Input: 137, 126, 40, 170
Output: 137
Input: 91, 76, 73, 54, 44
Output: 91
Input: 141, 66, 123, 132, 156
Output: 141
Input: 149, 48, 88, 166
Output: 149
Input: 136, 107, 89, 35, 74
Output: 136
Input: 91, 103, 153, 104, 97
Output: 91
---
[[ 98  98  74 136 103 133  82  77]
 [103  94  83 136 111 107  88  87]
 [ 95  70  93 123  87 117  95  78]
 [ 70  50  66  99  83  79 106 101]
 [ 63  42  64 116  93 126 109 101]
 [ 57  52  52 119  86  87 114 147]
 [115 107 152  48 140  86 124 100]
 [ 97 106  88 111  89  53 102 140]
 [ 82  61 119  51  88  62 129 119]
 [113 109 153  29 147  52 131 116]] => 116

[[101 100 108 115 115 104  90  87  93  95  98  98  92  95 100]
 [101 100 102  96  74  52  65  94 114 130 123 101  92  98 112]
 [ 92  89  87  82  73  82  88  97 104 101  87  72  80  97 117]
 [ 82  97 105 109 107 103  95  96 101 100  95  83  82  89 102]
 [128 148 155 150 134 108  91  82  82  85  94  92  87  74  73]
 [125 103  97  95 105 126 154 150 132 115 106 109 113 129 131]
 [ 98  97  97 103 113 121 109  99 100 101 119 149 162 152 133]
 [101  90  86  91 100  96  74  45  29  40  55  78  79  63  43]
 [100 100  99  98 103 107 111 122 123 111  97  86  88  96 107]] => 107

[[ 84  83 100  68  86  89  92  53  75  87  72  73 128  67]
 [ 73  85 108  79 101  96 116  70 101  94  72  82 125 105]
 [ 88  91  82  80 101  95  50  62  55 112  72  86 100  67]
 [ 84  85 124  79 101  93  86  62  94  81  72  95 140  92]
 [ 78  80  95  72 100  96 103  59  86  96  84  78 125  94]
 [ 87  90  71  86 108  98  77  69  80 110  72  82  86  64]
 [ 79  75 115  66 101  96  86  34  70  94  73  91 136  67]] => 67

[[151 150 150 155 154 150 150 152 144 151]
 [161 113  48  62 128  57  87 118 109 127]
 [ 95  95  96  98  97  96  95  96  92  95]
 [162 157 152 162 168 153 157 160 142 157]
 [146 151 159 156 147 156 151 152 155 152]
 [152 153 154 149 144 149 146 154 163 158]
 [143 150 163 162 147 157 150 153 149 152]
 [158 113  55  65 124  61  88 118 114 128]
 [143 151 161 157 147 161 156 149 155 148]] => 148

[[137 107 108  54 132 100 102  43 112 100  97 109 100  97  99 127]
 [108 100  88 100 107  87  94  76  88 100  90 109 100 100  93 107]
 [ 92 100  85 134  88 115 121 146  69 105  92  96 115 100  98  87]
 [ 80  99 100  80  81  80  83  81 100 118 113 104  93 115 101 101]
 [100 103 111 134  69 100 111 151  89 104 125 116 102  90  95  91]
 [ 87 111 100  88  77  82  83 106  89 100 115 100  88 114 109  95]
 [100 103  89  71 112  98 103  76  99  95  87  79 100 100  96 103]] => 103

[[ 58  68 148  97  96  70  99 119]
 [ 91  84 116 142  98 111 101 137]
 [ 66 133 144  63  85  88  82  77]
 [ 81  99  78  94 135  79 131 104]
 [ 75  79  82  83  86 147  85  70]
 [ 71  96  82  94 138  74 134 107]
 [139  92  70 120  97 137  98  98]
 [ 83 104  78  89 133  81 128  98]
 [163 127  84  80  79  80  82  78]
 [119 116 147 113  57 125  61 102]] => 102

[[ 92 162  86 100  92 100  97 103 105 110  98 100  99 105 101]
 [108 113 100 105  98 102 104 102 100  91 111  98  99  96  97]
 [ 97 104  97  98  99 100  98  99 101 104  96 100  98 102 101]
 [108  60 109 102 105 101 103  98  97  89 106  99  98  95  98]
 [104 158  90 106  92 103 103 104 104  98 112  98  99  99  97]
 [106  34 113  99 108 100 101  96  95  91 100 100  98  96  99]
 [103 133  95 103  95 101 102 103 102  98 107  99  99  99  98]
 [ 97 107  97  99  99 100  98 100 101 104  97 101  99 103 100]
 [103 100 101 101 100 101 101 100 100  97 104 100  99  98  99]
 [ 96  83 100  97 102  99  97  98 100 105  93 101  98 103 101]
 [ 99  78 103  98 102 100  99  98  99 100  97 100  98 100 100]] => 100

[[104  74 102  97  87 110  94]
 [102 105 110 103 101 109 100]
 [ 89  94  89  97  86 108  94]
 [ 97  88 113 104  97  99  96]
 [ 91 113 105 110 111  83 104]
 [ 97 133 102  94 105 104  95]
 [ 75  77  74 109 100  66 111]
 [106  73 104 103  96  98 101]
 [ 75  77  72 111 109  42 111]
 [123  87 107  92  93 124  98]
 [115  79 116 106 108  91 105]] => 105
---
array([[137, 134, 119,  90,  91,  33,  31],
       [ 42, 107,  80, 165, 105, 112,  34],
       [ 80, 106, 120, 151, 108, 122, 103]]): 137

array([[102, 109, 124,  64, 103,  99,  94],
       [100, 108, 133,  60,  72,  93,  86],
       [110, 116,  95,  74, 151, 125, 119]]): 102

array([[162,  48,  79, 115, 154, 132, 122],
       [ 93,  89,  81, 134,  64,  75, 111],
       [ 63, 118, 100, 154,  98, 159,  82]]): 162

array([[139,  96, 150,  52, 152, 125,  89],
       [ 40, 105,  36,  94,  88,  80, 100],
       [ 67,  80, 156, 164,  81,  61, 134]]): 139

array([[137,  90,  80,  98,  97],
       [163,  86, 107, 132, 103],
       [ 48, 107,  82,  65, 121]]): 137

array([[ 84,  37, 134, 161],
       [ 81, 105,  94,  93],
       [120,  79, 163, 144]]): 84

array([[170,  28, 132,  88, 145],
       [145,  75, 138,  35,  72],
       [129, 103,  91, 120, 127]]): 170

array([[152,  90, 126,  92, 105,  74, 133],
       [152,  90, 123,  93, 117,  82, 120],
       [153,  90, 124,  92, 111,  77, 126]]): 152

array([[113, 113,  82,  47,  77, 121,  58],
       [113,  74, 115, 145, 131,  64, 131],
       [113, 131,  95,  65,  67, 125,  99]]): 113

array([[ 90, 106,  76, 157],
       [110, 157, 123,  60],
       [ 87,  33,  81,  78]]): 90
